Here is a tiny trained network, its code and every weight. The questions are about switching its units off for an input and a class, where a switched-off unit gives its printed mean instead of its output.

import numpy as np


def w(rows, s, z=0):
    codes = np.array(rows[::2]) - 128.0
    scale = np.full(codes.shape[1], s)
    scale[-1] = z or s
    return codes * scale


def f(y):
    return y / 2 * (1 + np.tanh(0.7978845608 * (y + 0.044715 * y**3)))


def log_softmax(a):
    a = a - a.max(-1, keepdims=True)
    return a - np.log(np.exp(a).sum(-1, keepdims=True))


def net(x, mask):
    res = np.array(x, float).reshape(1, 4) / 4 @ E
    y = f(res @ A[0][:, :-1].T + A[0][:, -1])
    res = res + np.where(mask, y, B[0][:, -1]) @ B[0][:, :-1]
    return log_softmax(res[-1] @ U[:, :-1].T + U[:, -1])


A, B = {}, {}
E = w([
[197,160,254,167,231],'x0',
[33,163,155,153,152],'x1',
[99,219,9,188,195],'x2',
[120,122,131,6,192],'x3',
],0.0081)
A[0] = w([
[145,141,127,144,85,173],'neuron 0',
[109,135,114,201,155,166],'neuron 1',
[190,107,234,77,136,161],'neuron 2',
[102,161,141,153,143,95],'neuron 3',
[251,84,118,127,70,152],'neuron 4',
[79,127,158,194,92,177],'neuron 5',
[109,78,195,27,77,183],'neuron 6',
[170,123,94,143,103,69],'neuron 7',
[216,113,97,164,71,138],'neuron 8',
[45,142,129,212,81,100],'neuron 9',
[90,99,189,78,116,254],'neuron 10',
[144,112,105,71,113,190],'neuron 11',
[95,131,106,102,168,70],'neuron 12',
[138,123,178,113,149,124],'neuron 13',
],0.017,0.0046)
B[0] = w([
[166,98,159,119,154,152],'neuron 0',
[138,104,208,72,116,178],'neuron 1',
[14,86,121,233,155,249],'neuron 2',
[85,143,146,76,107,148],'neuron 3',
[186,195,174,16,137,229],'neuron 4',
[106,49,153,170,84,170],'neuron 5',
[145,250,185,15,139,253],'neuron 6',
[161,122,116,112,92,148],'neuron 7',
[190,66,233,79,98,191],'neuron 8',
[83,89,205,183,188,182],'neuron 9',
[85,178,185,85,151,208],'neuron 10',
[119,225,95,127,119,188],'neuron 11',
[140,225,93,139,128,149],'neuron 12',
[65,136,111,151,101,167],'neuron 13',
],0.017,0.016)
U = w([
[171,181,140,65,115,250],'0',
[165,183,4,169,120,28],'1',
[166,87,150,145,101,1],'2',
[69,112,156,184,159,198],'3',
],0.012,0.0029)

Each question gives the input, the list of numbers given to net, and the class t.
The units are the neurons (one row each of A and B). Each row of codes is followed by its name. A weight is (code - 128) times the scale printed after its matrix; where a second scale follows, it is the last column's (A, B and U).
mask holds one flag per neuron, in row order. A switched-off neuron (its flag False) gives its mean, the last column of its row in B, instead of its output. The means were averaged over made-up inputs and are rounded, as every weight is.
A unit's drop is (log p(t) with every unit on - log p(t) with that unit switched off) / (log p(t) with every unit on - log p(t) with every unit switched off).
The circuit of an input: a set's keep is (log p(t) with only the set's units on - log p(t) with every unit switched off) / (log p(t) with every unit on - log p(t) with every unit switched off). Starting from the 12 units with the biggest drops (on a tie, the unit counted first), units are removed one at a time, each time the one whose removal leaves the highest keep (on an exact tie, the one counted first), for as long as the keep stays at least 0.8.
units of the circuit, in order: the units of the circuit, biggest drop first
most important unit: the unit with the biggest drop
k most important neurons: the k neurons with the biggest drops, biggest first
drop of u: that unit's drop, to one decimal
input [-3,-2,8,-3], class 2: 2 most important neurons	(neuron 2; neuron 6)
input [4,-5,-2,-6], class 2: units of the circuit, in order	(neuron 6; neuron 8)
input [4,4,4,7], class 3: 3 most important neurons	(neuron 6; neuron 4; neuron 11)
input [-2,-1,0,-2], class 2: units of the circuit, in order	(neuron 6; neuron 2; neuron 4; neuron 10)
input [-8,-1,7,-5], class 3: 3 most important neurons	(neuron 9; neuron 4; neuron 6)
input [4,-2,-4,0], class 3: units of the circuit, in order	(neuron 2)
input [3,-3,-3,8], class 3: 2 most important neurons	(neuron 2; neuron 13)
input [-7,-5,8,3], class 1: 2 most important neurons	(neuron 6; neuron 4)
input [4,2,6,8], class 1: 3 most important neurons	(neuron 6; neuron 4; neuron 8)
input [-2,-2,7,-6], class 2: 2 most important neurons	(neuron 2; neuron 8)
input [-1,3,1,1], class 3: 3 most important neurons	(neuron 6; neuron 4; neuron 8)
input [-6,0,7,1], class 3: 3 most important neurons	(neuron 6; neuron 4; neuron 9)
input [8,-3,7,-8], class 2: 2 most important neurons	(neuron 6; neuron 2)
input [-1,0,-1,-6], class 2: most important unit	neuron 2
input [-8,-4,4,5], class 1: drop of neuron 6	0.1
input [-3,-2,3,3], class 1: drop of neuron 6	0.2
input [1,-6,4,6], class 1: drop of neuron 6	0.3
